Below is a small trained network, with its code and all its weights. Each question gives an input and a target symbol and asks what happens when units are switched off, that is, made to give their printed mean instead of their output.

import numpy as np


def w(rows, s, z=0):
    codes = np.array(rows[::2]) - 128.0
    scale = np.full(codes.shape[1], s)
    scale[-1] = z or s
    return codes * scale


def f(y):
    return y / 2 * (1 + np.tanh(0.7978845608 * (y + 0.044715 * y**3)))


def softmax(a):
    e = np.exp(a - a.max(-1, keepdims=True))
    return e / e.sum(-1, keepdims=True)


def log_softmax(a):
    a = a - a.max(-1, keepdims=True)
    return a - np.log(np.exp(a).sum(-1, keepdims=True))


def net(x, mask):
    ids = ['ΓΔΣΦΩβεημτ'.index(c) for c in x.split()]
    T = len(ids)
    res = E[ids] + P[:T]
    u = 0
    for l in range(2):
        r = res
        for j in range(3):
            rows = slice(3 * j, 3 * j + 3)
            q, k, v = (r @ M[l][rows].T for M in (Q, K, V))
            z = softmax(np.where(np.tri(T) > 0, q @ k.T / 3**0.5, -1e9)) @ v
            o = O[l][rows]
            res = res + np.where(mask[u + j], z, o[:, -1]) @ o[:, :-1]
        u += 3
        y = f(res @ A[l][:, :-1].T + A[l][:, -1])
        res = res + np.where(mask[u : u + 12], y, B[l][:, -1]) @ B[l][:, :-1]
        u += 12
    return log_softmax(res[-1] @ U[:, :-1].T + U[:, -1])


Q, K, V, O, A, B = {}, {}, {}, {}, {}, {}
E = w([
[102,122,48,170,158,139],'Γ',
[109,94,92,183,249,164],'Δ',
[148,100,109,196,183,172],'Σ',
[38,123,125,65,201,145],'Φ',
[136,57,71,42,169,62],'Ω',
[235,96,193,190,90,148],'β',
[145,95,98,118,3,173],'ε',
[198,61,145,44,103,38],'η',
[62,117,185,14,70,97],'μ',
[160,38,235,70,208,69],'τ',
],0.0069)
P = w([
[154,190,81,117,149,93],'0',
[114,104,122,133,112,162],'1',
[83,103,138,182,108,102],'2',
[153,107,157,56,116,244],'3',
[56,61,180,157,75,70],'4',
[179,48,128,66,122,167],'5',
],0.011)
Q[0] = w([
[90,182,116,148,54,181],'L0H0',
[125,16,187,46,83,227],'L0H0',
[199,2,131,47,89,197],'L0H0',
[129,48,105,204,126,88],'L0H1',
[46,126,150,227,111,15],'L0H1',
[58,241,176,174,122,56],'L0H1',
[117,212,129,137,97,65],'L0H2',
[145,169,112,88,143,154],'L0H2',
[123,165,159,167,89,46],'L0H2',
],0.0092)
K[0] = w([
[112,180,69,161,61,87],'L0H0',
[119,34,215,88,61,109],'L0H0',
[143,70,214,82,74,141],'L0H0',
[190,222,129,50,158,141],'L0H1',
[175,250,54,138,165,130],'L0H1',
[108,194,63,176,142,127],'L0H1',
[159,162,98,192,146,142],'L0H2',
[106,103,156,176,108,125],'L0H2',
[166,176,87,162,160,155],'L0H2',
],0.012)
V[0] = w([
[88,128,123,87,203,124],'L0H0',
[67,146,74,115,92,139],'L0H0',
[68,120,144,142,193,159],'L0H0',
[120,132,140,255,162,199],'L0H1',
[18,64,207,84,149,161],'L0H1',
[213,114,190,106,82,101],'L0H1',
[235,164,98,167,132,97],'L0H2',
[160,92,95,103,172,85],'L0H2',
[134,146,188,71,97,135],'L0H2',
],0.0085)
O[0] = w([
[131,239,199,139,178,27,125],'L0H0',
[81,218,58,98,32,129,87],'L0H0',
[202,185,192,184,107,55,95],'L0H0',
[254,65,77,216,87,44,25],'L0H1',
[181,161,214,83,77,153,4],'L0H1',
[83,37,189,160,152,229,164],'L0H1',
[100,78,76,160,225,181,158],'L0H2',
[126,154,130,56,199,117,230],'L0H2',
[91,123,198,175,98,129,81],'L0H2',
],0.0065,0.002)
A[0] = w([
[106,171,91,154,113,11,215],'L0N0',
[162,168,206,52,67,152,253],'L0N1',
[233,71,58,110,150,172,193],'L0N2',
[199,180,168,94,188,117,220],'L0N3',
[46,100,154,130,192,5,240],'L0N4',
[57,142,51,133,167,73,169],'L0N5',
[210,83,148,114,220,90,175],'L0N6',
[56,72,211,183,121,169,171],'L0N7',
[78,84,66,117,66,57,228],'L0N8',
[49,101,185,123,152,240,194],'L0N9',
[89,120,97,108,155,254,226],'L0N10',
[117,227,110,92,163,22,170],'L0N11',
],0.0058,0.0034)
B[0] = w([
[154,155,127,255,90,111,183],'L0N0',
[120,159,171,81,68,161,209],'L0N1',
[180,76,71,40,154,151,210],'L0N2',
[174,163,152,84,159,56,166],'L0N3',
[104,146,146,217,149,102,230],'L0N4',
[94,109,89,219,138,159,205],'L0N5',
[188,92,148,122,191,47,187],'L0N6',
[71,150,150,199,131,138,202],'L0N7',
[130,107,120,216,60,193,200],'L0N8',
[42,126,169,133,161,150,254],'L0N9',
[49,102,131,51,181,139,248],'L0N10',
[104,188,99,219,152,91,160],'L0N11',
],0.0069,0.0056)
Q[1] = w([
[83,144,122,237,103,120],'L1H0',
[96,147,208,97,147,184],'L1H0',
[69,117,126,207,140,88],'L1H0',
[93,37,86,160,169,138],'L1H1',
[174,117,146,73,129,103],'L1H1',
[149,113,87,66,123,132],'L1H1',
[226,140,151,2,123,114],'L1H2',
[89,189,107,194,122,95],'L1H2',
[197,114,118,148,115,83],'L1H2',
],0.0083)
K[1] = w([
[140,178,63,109,197,97],'L1H0',
[133,151,181,150,146,72],'L1H0',
[139,217,73,70,178,105],'L1H0',
[182,112,59,75,207,150],'L1H1',
[118,58,198,140,69,167],'L1H1',
[130,2,129,129,71,166],'L1H1',
[175,46,238,186,41,131],'L1H2',
[116,193,100,138,225,119],'L1H2',
[221,100,118,148,141,86],'L1H2',
],0.0061)
V[1] = w([
[181,79,173,88,178,69],'L1H0',
[143,120,77,122,60,226],'L1H0',
[100,161,73,175,71,201],'L1H0',
[77,196,88,196,153,86],'L1H1',
[71,200,182,185,59,99],'L1H1',
[121,122,175,133,70,175],'L1H1',
[55,97,72,113,9,189],'L1H2',
[92,254,160,105,73,112],'L1H2',
[153,216,94,186,170,67],'L1H2',
],0.0065)
O[1] = w([
[181,130,201,161,215,210,101],'L1H0',
[49,82,19,201,84,93,29],'L1H0',
[71,99,7,116,40,20,142],'L1H0',
[131,173,171,48,107,59,254],'L1H1',
[126,201,175,125,2,121,41],'L1H1',
[135,112,100,188,40,148,15],'L1H1',
[96,209,39,158,89,213,63],'L1H2',
[67,204,188,147,53,72,24],'L1H2',
[168,146,146,69,122,47,175],'L1H2',
],0.0058,0.0072)
A[1] = w([
[147,120,126,139,217,143,24],'L1N0',
[183,84,49,109,71,147,217],'L1N1',
[197,179,175,126,84,97,80],'L1N2',
[125,138,201,46,151,114,155],'L1N3',
[116,255,186,106,89,157,153],'L1N4',
[192,153,137,122,97,76,37],'L1N5',
[127,136,49,205,52,170,149],'L1N6',
[203,58,85,109,197,165,252],'L1N7',
[171,180,96,128,58,64,146],'L1N8',
[151,173,210,84,114,94,62],'L1N9',
[168,108,115,52,91,145,254],'L1N10',
[77,99,131,39,116,160,249],'L1N11',
],0.006,0.0031)
B[1] = w([
[90,57,139,169,2,208,198],'L1N0',
[233,144,107,228,165,77,159],'L1N1',
[150,57,46,86,141,242,156],'L1N2',
[140,188,103,102,137,145,213],'L1N3',
[161,120,201,202,37,144,174],'L1N4',
[124,23,19,95,138,231,156],'L1N5',
[168,215,108,187,208,121,157],'L1N6',
[117,140,231,206,47,92,249],'L1N7',
[68,33,38,120,44,187,161],'L1N8',
[168,156,43,103,133,207,184],'L1N9',
[207,185,164,157,152,26,156],'L1N10',
[72,192,148,141,197,65,200],'L1N11',
],0.0053,0.016)
U = w([
[65,60,67,91,98,82,102],'Γ',
[173,89,66,62,183,171,40],'Δ',
[195,122,172,197,125,16,252],'Σ',
[163,103,89,96,72,190,125],'Φ',
[105,240,144,55,166,54,158],'Ω',
[122,26,109,166,105,192,24],'β',
[142,197,63,198,170,170,155],'ε',
[2,88,119,65,191,174,166],'η',
[66,169,165,166,59,99,111],'μ',
[174,175,172,136,148,201,78],'τ',
],0.0048,0.0034)

Each question gives the input, a string of symbols that net reads in full, and the target symbol t.
The units are the heads (3 rows each of Q, K, V and O) and the neurons (one row each of A and B). Each row of codes is followed by its name. A weight is (code - 128) times the scale printed after its matrix; where a second scale follows, it is the last column's (O, A, B and U).
mask holds one flag per unit, layer by layer, with each layer's heads first. A switched-off unit (its flag False) gives its mean, the last column of its rows in O or B, instead of its output. The means were averaged over made-up inputs and are rounded, as every weight is.
A unit's drop is (log p(t) with every unit on - log p(t) with that unit switched off) / (log p(t) with every unit on - log p(t) with every unit switched off).
top k neurons: the k neurons with the biggest drops, biggest first
top k neurons in layer l: the k neurons of layer l with the biggest drops, biggest first
heads that matter: for each layer, one digit per head in row order, 1 if its drop is at least 0.15 and else 0, layers parted by /
input Ω μ η Σ, target μ: top 2 neurons -> L1N4, L0N1
input Σ μ η Δ, target μ: top 3 neurons -> L0N1, L1N4, L0N5
input η τ Σ Σ Γ ε, target ε: heads that matter -> 100 / 011
input μ Ω η Γ, target η: top neuron in layer 0 -> L0N10
input Δ Δ Σ η Σ β, target η: top 2 neurons -> L0N9, L0N7
input Δ μ Ω Γ, target μ: heads that matter -> 011 / 011
input τ Γ Σ Φ, target Φ: heads that matter -> 111 / 011
input Σ Γ Σ τ Σ Σ, target τ: heads that matter -> 111 / 100
input τ Δ Γ Γ μ, target τ: heads that matter -> 100 / 100
input Σ Σ Σ β η, target Σ: heads that matter -> 011 / 001
input Γ η τ, target Γ: top 2 neurons in layer 1 -> L1N8, L1N5
input Σ τ Σ Γ Φ Φ, target Φ: heads that matter -> 111 / 010
input Γ Δ η, target Γ: heads that matter -> 110 / 100
input μ Σ Σ Γ ε τ, target τ: heads that matter -> 110 / 100
input Γ ε Γ ε Γ, target Γ: heads that matter -> 110 / 111
input Γ Δ Γ Ω, target Ω: heads that matter -> 100 / 000
input β η β Φ Σ μ, target μ: heads that matter -> 011 / 011
input Δ Σ ε Σ, target ε: top 3 neurons -> L1N6, L1N1, L0N6
input Δ Σ Γ, target Δ: top neuron in layer 0 -> L0N11
input Ω η Γ β Σ, target Ω: top neuron -> L0N11
input Δ Σ Ω ε Γ Σ, target ε: top 2 neurons -> L1N6, L0N1
input ε Σ ε Φ, target ε: top 2 neurons in layer 1 -> L1N6, L1N1
input ε Φ Σ Γ, target Φ: top 3 neurons in layer 1 -> L1N8, L1N7, L1N2
input η τ Σ Σ ε β, target ε: top 3 neurons in layer 1 -> L1N6, L1N1, L1N0
